Below are the code and all the weights of a small trained network. Each question names an input and a class and asks about switching units off, where a switched-off unit gives its printed mean instead of its output.

import numpy as np


def w(rows, s, z=0):
    codes = np.array(rows[::2]) - 128.0
    scale = np.full(codes.shape[1], s)
    scale[-1] = z or s
    return codes * scale


def f(y):
    return y / 2 * (1 + np.tanh(0.7978845608 * (y + 0.044715 * y**3)))


def log_softmax(a):
    a = a - a.max(-1, keepdims=True)
    return a - np.log(np.exp(a).sum(-1, keepdims=True))


def net(x, mask):
    res = np.array(x, float).reshape(1, 8) / 4 @ E
    y = f(res @ A[0][:, :-1].T + A[0][:, -1])
    res = res + np.where(mask, y, B[0][:, -1]) @ B[0][:, :-1]
    return log_softmax(res[-1] @ U[:, :-1].T + U[:, -1])


A, B = {}, {}
E = w([
[112,183,96,108,164,2,27],'x0',
[125,119,124,125,134,123,131],'x1',
[161,39,156,251,99,48,134],'x2',
[57,206,126,215,209,129,177],'x3',
[240,164,217,91,220,82,188],'x4',
[124,113,118,122,138,121,134],'x5',
[116,97,114,115,144,114,140],'x6',
[109,96,254,143,187,195,42],'x7',
],0.0079)
A[0] = w([
[94,143,133,163,163,135,140,48],'n1',
[123,137,109,132,143,41,3,56],'n2',
[151,100,77,127,107,169,189,118],'n3',
[74,149,131,163,205,118,208,166],'n4',
[102,118,107,154,102,157,93,65],'n5',
[121,77,197,144,192,197,36,55],'n6',
[168,138,163,99,158,111,143,51],'n7',
[126,60,207,194,142,109,89,105],'n8',
[148,117,99,192,98,77,124,131],'n9',
[107,164,158,81,100,153,142,51],'n10',
[74,178,159,173,132,107,156,56],'n11',
[196,132,176,139,174,111,165,61],'n12',
[134,74,134,139,141,194,158,58],'n13',
[152,76,145,95,118,154,92,89],'n14',
[112,101,150,99,132,167,181,90],'n15',
[94,90,94,141,120,152,112,67],'n16',
[55,156,161,172,146,140,146,127],'n17',
[149,84,136,177,110,188,177,96],'n18',
[85,165,112,40,151,167,127,81],'n19',
[179,129,152,125,165,126,145,3],'n20',
[177,90,148,121,79,127,114,108],'n21',
[180,106,136,84,63,115,126,90],'n22',
[84,140,103,140,58,129,107,55],'n23',
[132,114,157,142,92,188,172,61],'n24',
[109,121,109,148,111,153,89,92],'n25',
[147,97,134,43,100,104,88,100],'n26',
[139,127,138,164,91,65,128,96],'n27',
[183,171,136,135,115,98,156,118],'n28',
[42,110,92,180,76,154,78,83],'n29',
[138,68,146,198,109,89,178,70],'n30',
],0.013,0.007)
B[0] = w([
[138,122,147,156,109,120,113,152],'n1',
[102,195,158,183,207,74,201,222],'n2',
[145,175,102,118,154,104,141,205],'n3',
[192,125,129,151,81,125,66,249],'n4',
[135,78,171,113,150,112,151,161],'n5',
[144,135,4,61,98,86,148,237],'n6',
[102,79,182,103,134,145,180,168],'n7',
[71,140,114,97,109,164,81,230],'n8',
[103,145,125,77,111,185,96,202],'n9',
[85,123,124,125,151,147,102,153],'n10',
[153,112,120,182,104,127,103,172],'n11',
[129,53,159,99,124,135,172,202],'n12',
[124,162,157,177,199,104,157,181],'n13',
[173,140,133,183,87,111,106,168],'n14',
[80,136,98,162,144,118,124,176],'n15',
[171,95,177,101,122,110,154,159],'n16',
[190,125,109,142,90,112,90,203],'n17',
[87,184,126,139,194,104,160,215],'n18',
[43,120,169,136,88,205,87,206],'n19',
[145,99,166,96,136,95,160,152],'n20',
[147,144,144,162,115,149,72,178],'n21',
[160,108,111,189,99,124,98,183],'n22',
[147,93,130,112,142,119,161,174],'n23',
[92,153,117,157,178,65,144,188],'n24',
[134,88,155,130,158,114,146,155],'n25',
[160,143,130,178,95,131,101,187],'n26',
[64,146,118,101,114,159,122,172],'n27',
[143,97,142,59,123,119,165,172],'n28',
[156,57,178,85,137,121,168,232],'n29',
[84,145,115,128,109,198,96,214],'n30',
],0.011)
U = w([
[143,12,169,82,138,142,163,102],'0',
[94,174,130,163,185,103,150,87],'1',
[135,118,34,62,86,134,135,254],'2',
[57,114,141,98,105,221,76,90],'3',
[191,86,127,199,83,138,76,78],'4',
],0.012,0.014)

Each question gives the input, the list of numbers given to net, and the class t.
The units are the neurons (one row each of A and B). Each row of codes is followed by its name. A weight is (code - 128) times the scale printed after its matrix; where a second scale follows, it is the last column's (A, B and U).
mask holds one flag per neuron, in row order. A switched-off neuron (its flag False) gives its mean, the last column of its row in B, instead of its output. The means were averaged over made-up inputs and are rounded, as every weight is.
A unit's drop is (log p(t) with every unit on - log p(t) with that unit switched off) / (log p(t) with every unit on - log p(t) with every unit switched off).
The circuit of an input: a set's keep is (log p(t) with only the set's units on - log p(t) with every unit switched off) / (log p(t) with every unit on - log p(t) with every unit switched off). Starting from the 12 units with the biggest drops (on a tie, the unit counted first), units are removed one at a time, each time the one whose removal leaves the highest keep (on an exact tie, the one counted first), for as long as the keep stays at least 0.8.
circuit, biggest first: the units of the circuit, biggest drop first
unit that matters most: the unit with the biggest drop
k most important neurons: the k neurons with the biggest drops, biggest first
drop when u is switched off: that unit's drop, to one decimal
input [4,-3,-5,6,-2,-6,-8,5], class 4: circuit, biggest first	[n17; n11]
input [-1,-5,0,5,3,0,3,5], class 2: circuit, biggest first	[n6]
input [0,8,5,4,6,-6,7,8], class 2: 2 most important neurons	[n6; n8]
input [-2,-5,5,3,3,-5,2,5], class 2: 2 most important neurons	[n6; n19]
input [-7,1,-5,-2,-2,2,-1,7], class 1: circuit, biggest first	[n13; n24]
input [2,-1,-2,-8,-6,2,7,8], class 2: 2 most important neurons	[n6; n4]
input [-1,-1,8,-1,-2,8,-7,-7], class 3: circuit, biggest first	[n30; n9]
input [-4,6,-5,7,1,3,-2,3], class 4: circuit, biggest first	[n4; n17]
input [8,7,-7,-7,3,-6,8,4], class 1: 2 most important neurons	[n2; n4]
input [-2,0,4,-8,0,0,5,-7], class 4: 2 most important neurons	[n22; n6]
input [5,1,6,-6,-3,3,0,-5], class 3: 2 most important neurons	[n9; n27]
input [3,7,-8,7,0,-6,-3,8], class 2: 2 most important neurons	[n6; n17]
input [-8,3,3,-6,7,1,-4,5], class 1: 4 most important neurons	[n18; n13; n24; n29]
input [-4,8,0,7,4,-5,-6,1], class 4: unit that matters most	n4
input [-7,8,-8,-4,7,3,7,2], class 3: 4 most important neurons	[n19; n2; n29; n15]
input [-5,-7,-8,3,7,6,-8,0], class 3: 3 most important neurons	[n19; n29; n10]
input [-2,-6,-5,-8,7,-3,-2,6], class 4: 2 most important neurons	[n14; n26]
input [-4,4,3,8,5,-8,-5,8], class 2: 2 most important neurons	[n6; n8]
input [6,8,-6,-2,-7,-8,-7,-7], class 0: 2 most important neurons	[n29; n23]
input [-6,2,3,8,8,-7,4,-3], class 0: circuit, biggest first	[n12]
input [-1,1,-5,1,2,7,3,0], class 3: 2 most important neurons	[n6; n19]
input [8,-2,-2,6,-6,-6,8,-7], class 1: 2 most important neurons	[n2; n6]
input [8,0,2,-8,1,8,5,2], class 1: drop when n2 is switched off	2.2
input [1,-3,7,8,7,-2,7,-7], class 4: drop when n4 is switched off	2.0
input [8,2,-8,-3,5,-5,-7,5], class 1: drop when n2 is switched off	4.4
input [8,-1,3,-7,3,-7,-3,5], class 1: drop when n2 is switched off	2.8
input [5,2,8,5,5,2,6,7], class 3: circuit, biggest first	[n8]
